Below is a small trained network, with its code and all its weights. Each question gives an input and a class and asks what happens when units are switched off, that is, made to give their printed mean instead of their output.

import numpy as np


def w(rows, s, z=0):
    codes = np.array(rows[::2]) - 128.0
    scale = np.full(codes.shape[1], s)
    scale[-1] = z or s
    return codes * scale


def f(y):
    return np.maximum(y, 0)


def log_softmax(a):
    a = a - a.max(-1, keepdims=True)
    return a - np.log(np.exp(a).sum(-1, keepdims=True))


def net(x, mask):
    res = np.array(x, float).reshape(1, 6) / 4 @ E
    y = f(res @ A[0][:, :-1].T + A[0][:, -1])
    res = res + np.where(mask, y, B[0][:, -1]) @ B[0][:, :-1]
    return log_softmax(res[-1] @ U[:, :-1].T + U[:, -1])


A, B = {}, {}
E = w([
[32,182,227,193,131],'x0',
[251,186,125,188,246],'x1',
[131,108,137,136,127],'x2',
[106,86,2,239,149],'x3',
[153,69,161,168,101],'x4',
[124,137,124,122,132],'x5',
],0.0092)
A[0] = w([
[97,186,249,141,126,130],'n0',
[173,159,85,180,136,109],'n1',
[47,152,121,229,147,30],'n2',
[112,112,138,129,102,99],'n3',
[210,161,165,170,222,186],'n4',
[118,107,113,101,136,97],'n5',
[77,81,50,96,54,255],'n6',
[180,129,140,77,107,142],'n7',
[171,144,121,90,118,165],'n8',
[58,143,157,108,104,208],'n9',
[138,146,172,111,174,100],'n10',
[207,96,40,149,179,143],'n11',
[210,104,153,7,117,229],'n12',
[96,120,165,67,75,214],'n13',
[46,155,137,215,157,46],'n14',
[78,133,185,126,85,152],'n15',
],0.016,0.0049)
B[0] = w([
[111,158,75,21,96,236],'n0',
[90,141,87,110,155,182],'n1',
[150,147,183,214,154,203],'n2',
[123,128,120,132,148,149],'n3',
[148,253,106,121,97,249],'n4',
[159,132,120,134,125,144],'n5',
[221,5,98,107,179,234],'n6',
[128,183,156,152,153,181],'n7',
[115,130,147,158,127,171],'n8',
[56,84,154,126,129,200],'n9',
[159,151,123,101,93,173],'n10',
[43,109,42,142,139,225],'n11',
[137,149,205,231,150,244],'n12',
[38,114,155,160,115,213],'n13',
[126,157,194,189,125,201],'n14',
[53,128,139,111,128,197],'n15',
],0.028,0.018)
U = w([
[141,49,254,220,153,216],'0',
[31,95,66,118,127,218],'1',
[204,199,149,247,119,150],'2',
[193,182,153,20,17,10],'3',
[209,24,64,131,165,4],'4',
],0.0089,0.0024)

Each question gives the input, the list of numbers given to net, and the class t.
The units are the neurons (one row each of A and B). Each row of codes is followed by its name. A weight is (code - 128) times the scale printed after its matrix; where a second scale follows, it is the last column's (A, B and U).
mask holds one flag per neuron, in row order. A switched-off neuron (its flag False) gives its mean, the last column of its row in B, instead of its output. The means were averaged over made-up inputs and are rounded, as every weight is.
A unit's drop is (log p(t) with every unit on - log p(t) with that unit switched off) / (log p(t) with every unit on - log p(t) with every unit switched off).
The circuit of an input: a set's keep is (log p(t) with only the set's units on - log p(t) with every unit switched off) / (log p(t) with every unit on - log p(t) with every unit switched off). Starting from the 12 units with the biggest drops (on a tie, the unit counted first), units are removed one at a time, each time the one whose removal leaves the highest keep (on an exact tie, the one counted first), for as long as the keep stays at least 0.8.
units of the circuit, in order: the units of the circuit, biggest drop first
unit that matters most: the unit with the biggest drop
top k neurons: the k neurons with the biggest drops, biggest first
drop when u is switched off: that unit's drop, to one decimal
input [1,7,-1,-3,5,4], class 3: unit that matters most => n2
input [7,1,0,0,-3,-5], class 3: units of the circuit, in order => n0; n11
input [0,5,3,6,-6,5], class 1: top 2 neurons => n11; n12
input [1,8,4,-8,7,-6], class 3: top 2 neurons => n0; n2
input [0,-2,3,7,-3,4], class 4: top 2 neurons => n12; n6
input [1,-4,-4,6,8,-5], class 0: top 3 neurons => n0; n2; n14
input [1,0,-2,-4,-7,-6], class 1: top 4 neurons => n2; n4; n0; n14
input [-2,0,7,6,-2,7], class 4: top 2 neurons => n6; n13
input [-7,2,3,1,-1,-8], class 1: top 4 neurons => n11; n2; n14; n1
input [0,-3,-7,-8,-6,4], class 0: top 2 neurons => n12; n11
input [1,-4,-3,5,8,5], class 0: top 2 neurons => n0; n2
input [3,-2,-4,1,-5,-7], class 0: top 2 neurons => n11; n4
input [-7,-1,-4,-1,-6,4], class 0: top 2 neurons => n4; n12
input [-8,4,-4,3,3,5], class 1: units of the circuit, in order => n11
input [-1,-6,7,5,7,-8], class 4: top 2 neurons => n6; n12
input [-7,-7,6,2,-1,4], class 4: drop when n6 is switched off => 1.0
input [-4,-6,7,3,-3,3], class 4: drop when n6 is switched off => 0.1
input [-8,-5,1,2,5,-1], class 4: drop when n6 is switched off => 0.7
input [-6,-2,-7,-2,5,4], class 0: drop when n4 is switched off => 0.1
input [2,-5,-6,-8,8,5], class 1: unit that matters most => n0
